Here is a tiny trained network, its code and every weight. The questions are about switching its units off for an input and a target symbol, where a switched-off unit gives its printed mean instead of its output.

import numpy as np


def w(rows, s, z=0):
    codes = np.array(rows[::2]) - 128.0
    scale = np.full(codes.shape[1], s)
    scale[-1] = z or s
    return codes * scale


def f(y):
    return y / 2 * (1 + np.tanh(0.7978845608 * (y + 0.044715 * y**3)))


def softmax(a):
    e = np.exp(a - a.max(-1, keepdims=True))
    return e / e.sum(-1, keepdims=True)


def log_softmax(a):
    a = a - a.max(-1, keepdims=True)
    return a - np.log(np.exp(a).sum(-1, keepdims=True))


def net(x, mask):
    ids = ['δθλξστω'.index(c) for c in x.split()]
    T = len(ids)
    res = E[ids] + P[:T]
    u = 0
    for l in range(3):
        r = res
        for j in range(3):
            rows = slice(2 * j, 2 * j + 2)
            q, k, v = (r @ M[l][rows].T for M in (Q, K, V))
            z = softmax(np.where(np.tri(T) > 0, q @ k.T / 2**0.5, -1e9)) @ v
            o = O[l][rows]
            res = res + np.where(mask[u + j], z, o[:, -1]) @ o[:, :-1]
        u += 3
        y = f(res @ A[l][:, :-1].T + A[l][:, -1])
        res = res + np.where(mask[u : u + 4], y, B[l][:, -1]) @ B[l][:, :-1]
        u += 4
    return log_softmax(res[-1] @ U[:, :-1].T + U[:, -1])


Q, K, V, O, A, B = {}, {}, {}, {}, {}, {}
E = w([
[105,89,191],'δ',
[146,142,113],'θ',
[140,144,65],'λ',
[73,111,154],'ξ',
[251,123,132],'σ',
[171,123,140],'τ',
[156,103,95],'ω',
],0.018)
P = w([
[126,123,115],'0',
[147,144,185],'1',
[171,187,221],'2',
[175,59,156],'3',
[136,164,164],'4',
[157,221,138],'5',
[156,14,99],'6',
[139,170,172],'7',
[175,230,175],'8',
[194,2,64],'9',
],0.01)
Q[0] = w([
[210,116,195],'L0H0',
[115,249,156],'L0H0',
[115,60,77],'L0H1',
[13,174,168],'L0H1',
[198,22,112],'L0H2',
[61,83,76],'L0H2',
],0.011)
K[0] = w([
[171,209,99],'L0H0',
[193,99,193],'L0H0',
[155,94,112],'L0H1',
[12,119,160],'L0H1',
[193,71,95],'L0H2',
[155,171,92],'L0H2',
],0.012)
V[0] = w([
[107,82,94],'L0H0',
[154,129,91],'L0H0',
[9,132,90],'L0H1',
[120,112,109],'L0H1',
[159,102,154],'L0H2',
[131,160,162],'L0H2',
],0.015)
O[0] = w([
[149,83,131,103],'L0H0',
[125,155,77,153],'L0H0',
[254,123,161,2],'L0H1',
[175,101,92,118],'L0H1',
[43,110,21,159],'L0H2',
[64,136,137,127],'L0H2',
],0.0089,0.0098)
A[0] = w([
[219,67,1,92],'L0N0',
[95,185,136,23],'L0N1',
[42,129,114,3],'L0N2',
[223,67,44,24],'L0N3',
],0.0077,0.0024)
B[0] = w([
[99,160,26,187],'L0N0',
[125,185,212,156],'L0N1',
[208,149,236,254],'L0N2',
[193,212,1,147],'L0N3',
],0.0061,0.005)
Q[1] = w([
[136,144,60],'L1H0',
[151,167,94],'L1H0',
[138,29,62],'L1H1',
[2,104,151],'L1H1',
[48,81,213],'L1H2',
[200,21,45],'L1H2',
],0.0085)
K[1] = w([
[112,105,60],'L1H0',
[120,41,173],'L1H0',
[159,122,227],'L1H1',
[162,7,148],'L1H1',
[145,193,2],'L1H2',
[117,253,203],'L1H2',
],0.0079)
V[1] = w([
[179,255,218],'L1H0',
[104,99,175],'L1H0',
[71,129,97],'L1H1',
[162,115,241],'L1H1',
[173,141,192],'L1H2',
[106,99,139],'L1H2',
],0.0091)
O[1] = w([
[205,129,85,69],'L1H0',
[114,203,131,80],'L1H0',
[115,253,147,189],'L1H1',
[157,127,53,2],'L1H1',
[114,199,250,16],'L1H2',
[130,141,65,108],'L1H2',
],0.006,0.0064)
A[1] = w([
[171,123,154,137],'L1N0',
[174,187,124,43],'L1N1',
[165,118,8,251],'L1N2',
[83,138,72,130],'L1N3',
],0.014,0.0026)
B[1] = w([
[2,79,8,123],'L1N0',
[111,63,63,130],'L1N1',
[152,114,245,243],'L1N2',
[117,106,175,255],'L1N3',
],0.0084,0.0093)
Q[2] = w([
[90,190,104],'L2H0',
[109,104,155],'L2H0',
[84,166,215],'L2H1',
[111,31,178],'L2H1',
[191,95,84],'L2H2',
[1,130,91],'L2H2',
],0.0084)
K[2] = w([
[247,150,140],'L2H0',
[31,178,79],'L2H0',
[184,93,142],'L2H1',
[26,101,147],'L2H1',
[125,131,104],'L2H2',
[146,189,115],'L2H2',
],0.011)
V[2] = w([
[86,181,162],'L2H0',
[163,191,198],'L2H0',
[127,11,227],'L2H1',
[123,41,228],'L2H1',
[2,161,65],'L2H2',
[209,160,55],'L2H2',
],0.0087)
O[2] = w([
[1,104,159,164],'L2H0',
[117,148,205,154],'L2H0',
[141,189,63,247],'L2H1',
[121,140,96,240],'L2H1',
[204,13,165,134],'L2H2',
[30,119,181,53],'L2H2',
],0.0074,0.015)
A[2] = w([
[67,143,59,25],'L2N0',
[143,215,157,2],'L2N1',
[120,51,253,60],'L2N2',
[234,217,181,61],'L2N3',
],0.0056,0.0048)
B[2] = w([
[123,98,137,148],'L2N0',
[94,66,121,207],'L2N1',
[81,157,73,201],'L2N2',
[2,78,174,246],'L2N3',
],0.01,0.0013)
U = w([
[156,140,120,252],'δ',
[104,201,253,186],'θ',
[154,142,210,129],'λ',
[120,88,179,117],'ξ',
[112,189,79,88],'σ',
[33,42,107,86],'τ',
[171,80,20,111],'ω',
],0.007,0.0042)

Each question gives the input, a string of symbols that net reads in full, and the target symbol t.
The units are the heads (2 rows each of Q, K, V and O) and the neurons (one row each of A and B). Each row of codes is followed by its name. A weight is (code - 128) times the scale printed after its matrix; where a second scale follows, it is the last column's (O, A, B and U).
mask holds one flag per unit, layer by layer, with each layer's heads first. A switched-off unit (its flag False) gives its mean, the last column of its rows in O or B, instead of its output. The means were averaged over made-up inputs and are rounded, as every weight is.
A unit's drop is (log p(t) with every unit on - log p(t) with that unit switched off) / (log p(t) with every unit on - log p(t) with every unit switched off).
The circuit of an input: a set's keep is (log p(t) with only the set's units on - log p(t) with every unit switched off) / (log p(t) with every unit on - log p(t) with every unit switched off). Starting from the 12 units with the biggest drops (on a tie, the unit counted first), units are removed one at a time, each time the one whose removal leaves the highest keep (on an exact tie, the one counted first), for as long as the keep stays at least 0.8.
circuit, biggest first: the units of the circuit, biggest drop first
k most important neurons: the k neurons with the biggest drops, biggest first
top k neurons in layer l: the k neurons of layer l with the biggest drops, biggest first
heads that matter: for each layer, one digit per head in row order, 1 if its drop is at least 0.15 and else 0, layers parted by /
drop when u is switched off: that unit's drop, to one decimal
input ξ λ λ ξ ξ ξ ξ, target ω: circuit, biggest first	(L0H1 L1H1)
input ω δ σ δ ξ ξ σ σ ξ θ, target τ: circuit, biggest first	(L0H1)
input λ ξ ξ λ θ λ ω, target θ: 3 most important neurons	(L1N2 L0N3 L2N3)
input σ λ λ λ ξ λ δ λ ξ ω, target τ: heads that matter	011 / 100 / 100
input δ σ ξ λ δ δ τ, target τ: heads that matter	010 / 000 / 100
input λ ω θ δ σ, target σ: circuit, biggest first	(L0H1 L1N2 L0N3 L2H2)
input σ ω ω δ, target τ: circuit, biggest first	(L0H1 L2H0)
input ω σ δ λ, target τ: 2 most important neurons	(L1N3 L1N2)
input δ τ ω λ λ δ ξ δ τ ω, target σ: heads that matter	001 / 110 / 011
input ω σ τ σ, target τ: heads that matter	011 / 000 / 100
input λ θ δ δ λ ξ ξ λ θ ω, target σ: top 2 neurons in layer 0	(L0N0 L0N3)
input ω ξ δ λ δ ξ ξ ξ ξ, target σ: top 2 neurons in layer 0	(L0N3 L0N0)
input ξ σ θ ξ λ ξ λ λ λ σ, target τ: heads that matter	011 / 100 / 000
input ω ξ ξ τ δ, target ω: top neuron in layer 0	(L0N2)
input δ ξ θ ω λ ω θ ξ σ ω, target τ: heads that matter	010 / 000 / 100
input λ δ λ δ σ, target σ: 3 most important neurons	(L0N2 L1N2 L0N3)
input λ τ λ ξ λ τ δ δ λ λ, target θ: 2 most important neurons	(L1N2 L0N3)
input τ θ τ λ λ δ ω ξ λ λ, target θ: 3 most important neurons	(L1N2 L0N3 L2N3)
input ω ω ξ λ λ ξ ξ, target ω: top 2 neurons in layer 0	(L0N2 L0N0)
input λ θ σ λ, target τ: top neuron in layer 0	(L0N0)
input λ ξ θ ω ξ σ θ, target τ: drop when L2H0 is switched off	0.6
input λ λ δ λ δ, target σ: drop when L2H2 is switched off	0.4
input λ δ λ σ δ ξ τ, target τ: drop when L0H1 is switched off	0.9
